Here is a tiny trained network, its code and every weight. The questions are about switching its units off for an input and a class, where a switched-off unit gives its printed mean instead of its output.

import numpy as np


def w(rows, s, z=0):
    codes = np.array(rows[::2]) - 128.0
    scale = np.full(codes.shape[1], s)
    scale[-1] = z or s
    return codes * scale


def f(y):
    return y / 2 * (1 + np.tanh(0.7978845608 * (y + 0.044715 * y**3)))


def log_softmax(a):
    a = a - a.max(-1, keepdims=True)
    return a - np.log(np.exp(a).sum(-1, keepdims=True))


def net(x, mask):
    res = np.array(x, float).reshape(1, 5) / 4 @ E
    y = f(res @ A[0][:, :-1].T + A[0][:, -1])
    res = res + np.where(mask, y, B[0][:, -1]) @ B[0][:, :-1]
    return log_softmax(res[-1] @ U[:, :-1].T + U[:, -1])


A, B = {}, {}
E = w([
[149,77,83,229,150,167,46,122,140,38,124],'x0',
[255,149,118,98,109,108,137,151,76,192,109],'x1',
[117,170,133,154,193,147,221,155,67,59,132],'x2',
[152,91,91,116,120,110,128,9,26,23,82],'x3',
[146,71,82,12,51,215,145,107,61,148,245],'x4',
],0.0097)
A[0] = w([
[157,100,82,127,199,171,117,126,136,142,180,64],'N1',
[93,123,184,71,77,107,105,165,121,195,175,98],'N2',
[43,53,131,147,49,196,50,90,145,82,137,115],'N3',
[111,115,76,175,165,163,101,132,100,66,137,130],'N4',
[145,92,88,99,22,178,89,186,149,197,168,139],'N5',
[177,92,125,108,62,165,114,132,188,192,206,122],'N6',
[126,197,149,181,174,118,114,138,209,161,176,186],'N7',
[150,116,136,111,125,176,125,202,212,146,182,108],'N8',
[86,149,144,102,80,102,138,103,89,137,159,136],'N9',
[57,151,151,150,79,179,134,158,135,138,175,33],'N10',
[48,152,135,163,116,145,121,118,132,100,209,106],'N11',
[130,167,135,140,90,133,19,236,217,173,87,147],'N12',
[75,132,171,139,107,167,150,175,190,199,177,151],'N13',
[150,151,200,152,135,110,114,125,145,159,110,28],'N14',
[38,153,161,109,149,153,131,231,166,161,165,160],'N15',
[70,169,142,180,254,153,164,212,195,98,152,114],'N16',
[193,127,82,122,102,108,148,111,111,189,161,254],'N17',
[107,144,80,19,119,136,185,128,68,145,197,103],'N18',
[139,150,146,154,97,165,35,184,224,191,103,174],'N19',
[149,57,61,164,145,134,108,133,115,86,157,150],'N20',
[52,201,184,143,204,171,138,205,138,106,152,164],'N21',
[131,158,164,105,128,176,184,165,133,130,137,43],'N22',
[134,72,74,80,73,182,85,156,152,228,174,126],'N23',
[166,49,84,14,38,234,152,118,103,167,222,141],'N24',
[168,171,157,150,157,116,124,110,181,91,71,105],'N25',
[139,152,138,25,137,152,222,102,76,140,187,127],'N26',
[68,35,103,107,67,84,74,52,164,101,186,133],'N27',
[119,85,109,169,145,189,97,141,101,25,151,99],'N28',
[129,128,132,77,113,114,110,67,142,119,114,155],'N29',
[136,80,72,167,136,158,107,163,117,27,135,117],'N30',
[125,165,122,40,107,154,208,129,91,121,152,150],'N31',
[129,155,147,90,118,66,138,151,129,202,112,49],'N32',
[119,160,172,40,89,196,218,99,52,136,141,198],'N33',
[147,94,107,73,80,219,126,179,105,123,197,127],'N34',
[58,171,190,194,223,176,150,192,160,85,178,153],'N35',
[66,145,89,80,145,159,142,238,217,138,195,90],'N36',
[103,70,23,210,155,203,106,124,88,58,134,151],'N37',
[81,124,137,119,144,155,77,118,157,83,143,37],'N38',
],0.01,0.0069)
B[0] = w([
[191,151,115,173,135,190,118,135,126,153,163,138],'N1',
[140,166,96,97,129,141,149,84,164,98,195,169],'N2',
[33,78,160,51,116,115,43,163,26,118,120,185],'N3',
[179,161,105,128,125,163,142,80,176,119,123,172],'N4',
[162,183,134,97,125,219,169,105,148,57,71,189],'N5',
[200,183,107,114,95,191,161,167,157,99,120,180],'N6',
[103,55,178,160,81,67,142,97,166,192,116,176],'N7',
[185,168,144,178,59,149,188,148,207,118,136,165],'N8',
[116,101,157,168,86,156,83,193,171,155,85,154],'N9',
[106,99,176,120,133,52,115,49,124,191,99,144],'N10',
[109,56,107,115,155,115,80,120,73,191,129,154],'N11',
[165,163,183,115,40,64,150,96,153,221,134,186],'N12',
[204,121,168,140,71,83,142,79,168,181,100,178],'N13',
[107,91,115,96,97,133,89,121,100,128,157,141],'N14',
[136,138,181,203,107,77,196,94,227,205,137,180],'N15',
[69,54,75,238,210,84,224,163,209,154,60,190],'N16',
[57,111,129,93,163,124,100,182,112,102,143,183],'N17',
[60,50,166,48,129,94,59,139,61,162,153,197],'N18',
[179,180,183,106,27,106,164,119,143,201,119,184],'N19',
[128,204,89,123,146,169,90,154,91,145,197,171],'N20',
[107,64,114,225,170,59,171,139,212,188,87,179],'N21',
[103,68,99,153,156,145,132,152,133,137,74,141],'N22',
[130,212,79,108,140,209,137,173,118,45,117,192],'N23',
[12,85,66,74,194,71,54,27,42,76,254,250],'N24',
[95,159,95,90,178,130,125,119,121,127,185,163],'N25',
[103,83,166,103,86,129,62,214,84,166,48,198],'N26',
[23,48,122,124,173,150,101,192,119,166,91,186],'N27',
[201,197,74,77,139,198,112,168,86,53,139,181],'N28',
[117,96,89,130,149,160,116,173,113,115,102,152],'N29',
[193,208,106,157,137,141,159,82,99,118,132,178],'N30',
[140,96,162,141,70,145,75,198,85,149,36,185],'N31',
[176,148,122,119,128,155,119,145,101,90,179,154],'N32',
[128,111,170,70,80,214,102,243,84,145,96,209],'N33',
[116,206,78,91,177,113,145,73,123,157,239,194],'N34',
[126,89,31,236,200,189,208,140,228,142,69,188],'N35',
[200,154,171,176,71,68,173,99,185,218,90,175],'N36',
[177,225,93,85,137,214,118,122,132,64,201,202],'N37',
[91,71,130,105,145,155,125,181,89,125,136,142],'N38',
],0.0087,0.025)
U = w([
[64,149,23,51,220,179,81,89,53,3,194,252],'0',
[23,50,109,224,173,100,173,180,217,156,2,106],'1',
[210,224,171,93,28,232,146,194,139,112,46,101],'2',
[189,227,81,186,128,102,182,43,208,139,215,4],'3',
[73,101,193,75,73,21,79,91,103,204,187,98],'4',
],0.0073,0.004)

Each question gives the input, the list of numbers given to net, and the class t.
The units are the neurons (one row each of A and B). Each row of codes is followed by its name. A weight is (code - 128) times the scale printed after its matrix; where a second scale follows, it is the last column's (A, B and U).
mask holds one flag per neuron, in row order. A switched-off neuron (its flag False) gives its mean, the last column of its row in B, instead of its output. The means were averaged over made-up inputs and are rounded, as every weight is.
A unit's drop is (log p(t) with every unit on - log p(t) with that unit switched off) / (log p(t) with every unit on - log p(t) with every unit switched off).
The circuit of an input: a set's keep is (log p(t) with only the set's units on - log p(t) with every unit switched off) / (log p(t) with every unit on - log p(t) with every unit switched off). Starting from the 12 units with the biggest drops (on a tie, the unit counted first), units are removed one at a time, each time the one whose removal leaves the highest keep (on an exact tie, the one counted first), for as long as the keep stays at least 0.8.
units of the circuit, in order: the units of the circuit, biggest drop first
most important unit: the unit with the biggest drop
top k neurons: the k neurons with the biggest drops, biggest first
drop when u is switched off: that unit's drop, to one decimal
input [-7,-4,-2,-6,0], class 3: units of the circuit, in order -> (N2, N15)
input [2,7,1,-3,6], class 0: most important unit -> N24
input [-4,4,-1,-2,-4], class 4: top 2 neurons -> (N35, N37)
input [-5,-6,3,-1,4], class 1: top 2 neurons -> (N21, N12)
input [5,-8,-5,-1,1], class 2: top 4 neurons -> (N24, N37, N19, N28)
input [8,0,-2,-4,-6], class 3: top 2 neurons -> (N12, N19)
input [-3,0,1,0,2], class 4: top 3 neurons -> (N37, N28, N35)
input [-5,2,7,8,-6], class 2: top 3 neurons -> (N24, N16, N27)
input [5,-3,-1,-7,8], class 3: top 2 neurons -> (N36, N24)
input [0,4,8,-4,7], class 4: top 3 neurons -> (N24, N26, N37)
input [3,2,0,-5,5], class 3: top 2 neurons -> (N24, N34)
input [3,3,7,5,1], class 2: top 3 neurons -> (N24, N34, N3)
input [3,-3,-1,-3,4], class 3: top 2 neurons -> (N36, N8)
input [1,-5,8,2,-1], class 1: top neuron -> (N16)
input [5,2,-7,3,-6], class 4: top 2 neurons -> (N5, N23)
input [-7,5,2,3,2], class 4: top 3 neurons -> (N26, N37, N31)
input [-7,4,8,8,-1], class 2: top 2 neurons -> (N24, N33)
input [7,-1,-4,-6,-3], class 3: drop when N18 is switched off -> 0.2
input [1,-2,6,3,-6], class 1: drop when N16 is switched off -> 0.3
input [-4,5,-3,-6,-5], class 3: drop when N32 is switched off -> 0.0
input [5,-1,8,4,-7], class 3: most important unit -> N37
input [-5,-4,-6,-6,5], class 2: drop when N8 is switched off -> 1.4
